Here is a tiny trained network, its code and every weight. The questions are about switching its units off for an input and a class, where a switched-off unit gives its printed mean instead of its output.

import numpy as np


def w(rows, s, z=0):
    codes = np.array(rows[::2]) - 128.0
    scale = np.full(codes.shape[1], s)
    scale[-1] = z or s
    return codes * scale


def norm(h):
    return h / np.sqrt((h * h).mean(-1, keepdims=True) + 1e-5)


def f(y):
    return y / 2 * (1 + np.tanh(0.7978845608 * (y + 0.044715 * y**3)))


def log_softmax(a):
    a = a - a.max(-1, keepdims=True)
    return a - np.log(np.exp(a).sum(-1, keepdims=True))


def net(x, mask):
    res = np.array(x, float).reshape(1, 4) / 4 @ E
    u = 0
    for l in range(3):
        y = f(norm(res) @ A[l][:, :-1].T + A[l][:, -1])
        res = res + np.where(mask[u : u + 3], y, B[l][:, -1]) @ B[l][:, :-1]
        u += 3
    return log_softmax(norm(res)[-1] @ U[:, :-1].T + U[:, -1])


A, B = {}, {}
E = w([
[68,183,3,89,86,107,156,87,72,152],'x0',
[50,136,165,243,128,111,144,23,138,144],'x1',
[91,105,141,64,145,160,102,79,95,121],'x2',
[146,132,152,77,111,125,157,129,172,244],'x3',
],0.0068)
A[0] = w([
[108,146,100,176,124,171,130,169,102,2,4],'0.n1',
[104,107,107,183,159,57,114,91,148,170,10],'0.n2',
[163,137,77,221,130,30,157,203,158,149,2],'0.n3',
],0.0069,0.0024)
B[0] = w([
[100,162,138,94,197,98,190,52,219,157,254],'0.n1',
[174,101,84,135,171,85,178,174,116,146,180],'0.n2',
[76,34,128,1,129,164,78,58,67,153,237],'0.n3',
],0.01,0.0034)
A[1] = w([
[32,149,33,114,16,88,170,143,147,113,59],'1.n1',
[195,133,114,41,143,118,217,129,186,253,219],'1.n2',
[192,143,166,98,6,68,115,94,193,234,2],'1.n3',
],0.0051,0.0029)
B[1] = w([
[186,87,254,165,47,199,109,201,231,102,177],'1.n1',
[94,126,41,182,201,110,112,89,142,23,254],'1.n2',
[170,202,183,104,203,139,218,26,130,187,146],'1.n3',
],0.0078,0.0061)
A[2] = w([
[57,123,176,255,125,76,156,84,58,226,43],'2.n1',
[83,196,57,111,45,100,164,131,139,137,23],'2.n2',
[121,54,156,94,122,165,112,64,168,144,252],'2.n3',
],0.0061,0.0027)
B[2] = w([
[171,140,99,65,154,85,75,194,116,107,217],'2.n1',
[148,137,250,137,92,103,149,146,170,147,149],'2.n2',
[104,131,142,155,60,155,154,117,71,168,253],'2.n3',
],0.016,0.0054)
U = w([
[187,148,76,67,157,68,56,206,79,63,191],'0',
[53,76,124,82,81,181,88,65,2,157,149],'1',
[104,188,160,146,198,113,181,21,201,143,97],'2',
[159,136,247,221,56,170,121,195,168,135,179],'3',
[89,96,58,217,116,172,100,126,86,106,2],'4',
],0.0093,0.0035)

Each question gives the input, the list of numbers given to net, and the class t.
The units are the neurons (one row each of A and B). Each row of codes is followed by its name. A weight is (code - 128) times the scale printed after its matrix; where a second scale follows, it is the last column's (A, B and U).
mask holds one flag per neuron, layer by layer. A switched-off neuron (its flag False) gives its mean, the last column of its row in B, instead of its output. The means were averaged over made-up inputs and are rounded, as every weight is.
A unit's drop is (log p(t) with every unit on - log p(t) with that unit switched off) / (log p(t) with every unit on - log p(t) with every unit switched off).
The circuit of an input: a set's keep is (log p(t) with only the set's units on - log p(t) with every unit switched off) / (log p(t) with every unit on - log p(t) with every unit switched off). Starting from all 9 units, units are removed one at a time, each time the one whose removal leaves the highest keep (on an exact tie, the one counted first), for as long as the keep stays at least 0.8.
circuit, biggest first: the units of the circuit, biggest drop first
most important unit: the unit with the biggest drop
top k neurons: the k neurons with the biggest drops, biggest first
top k neurons in layer l: the k neurons of layer l with the biggest drops, biggest first
input [-2,-7,-5,-8], class 2: circuit, biggest first	[0.n1]
input [8,4,5,-1], class 3: circuit, biggest first	[0.n3; 2.n2; 1.n1]
input [3,-4,4,8], class 2: circuit, biggest first	[0.n3; 1.n3]
input [-7,7,-2,-6], class 0: top 2 neurons	[2.n1; 1.n1]
input [8,-7,-2,2], class 3: top 2 neurons	[2.n2; 1.n1]
input [-7,6,-8,7], class 1: circuit, biggest first	[0.n3; 2.n3]
input [6,4,-3,-6], class 2: top 2 neurons in layer 0	[0.n1; 0.n2]
input [-2,-6,0,-7], class 2: top 2 neurons	[0.n1; 2.n1]
input [-1,4,4,2], class 0: circuit, biggest first	[2.n1; 0.n3; 0.n1]
input [8,-7,3,6], class 3: circuit, biggest first	[2.n2; 0.n3]
input [-3,-4,1,7], class 2: top 3 neurons	[1.n3; 2.n1; 0.n3]
input [3,5,4,2], class 0: circuit, biggest first	[2.n1; 0.n3]
input [7,8,1,7], class 0: top 2 neurons	[2.n1; 0.n1]
input [-5,5,-5,2], class 0: top 3 neurons	[2.n1; 1.n1; 0.n1]
input [5,-1,2,0], class 3: most important unit	0.n3
input [-7,-5,4,-8], class 2: top 4 neurons	[0.n1; 2.n1; 0.n3; 1.n1]
input [-3,6,-8,2], class 1: top 2 neurons	[0.n3; 2.n3]
input [7,4,0,6], class 3: circuit, biggest first	[1.n1; 2.n2]
input [1,6,-6,-4], class 0: top 2 neurons	[2.n1; 0.n2]
input [-6,8,-4,-3], class 0: most important unit	2.n1
input [8,0,-3,6], class 3: top 3 neurons	[1.n1; 0.n1; 2.n2]
input [2,6,5,-8], class 2: top 2 neurons	[0.n1; 0.n3]
input [-8,8,5,0], class 0: circuit, biggest first	[2.n1; 1.n1; 0.n1]
input [7,-5,-6,-5], class 3: top 2 neurons in layer 2	[2.n2; 2.n1]
input [8,1,-4,-5], class 3: top 2 neurons	[1.n1; 2.n2]
input [-3,6,5,2], class 0: top 2 neurons	[2.n1; 0.n3]
input [4,-3,-7,7], class 1: top 3 neurons	[0.n3; 0.n1; 0.n2]
input [4,1,2,-2], class 3: most important unit	0.n3
input [7,-6,4,-2], class 3: top 2 neurons	[0.n3; 2.n2]
input [-4,-4,-5,8], class 2: top 2 neurons in layer 1	[1.n3; 1.n2]
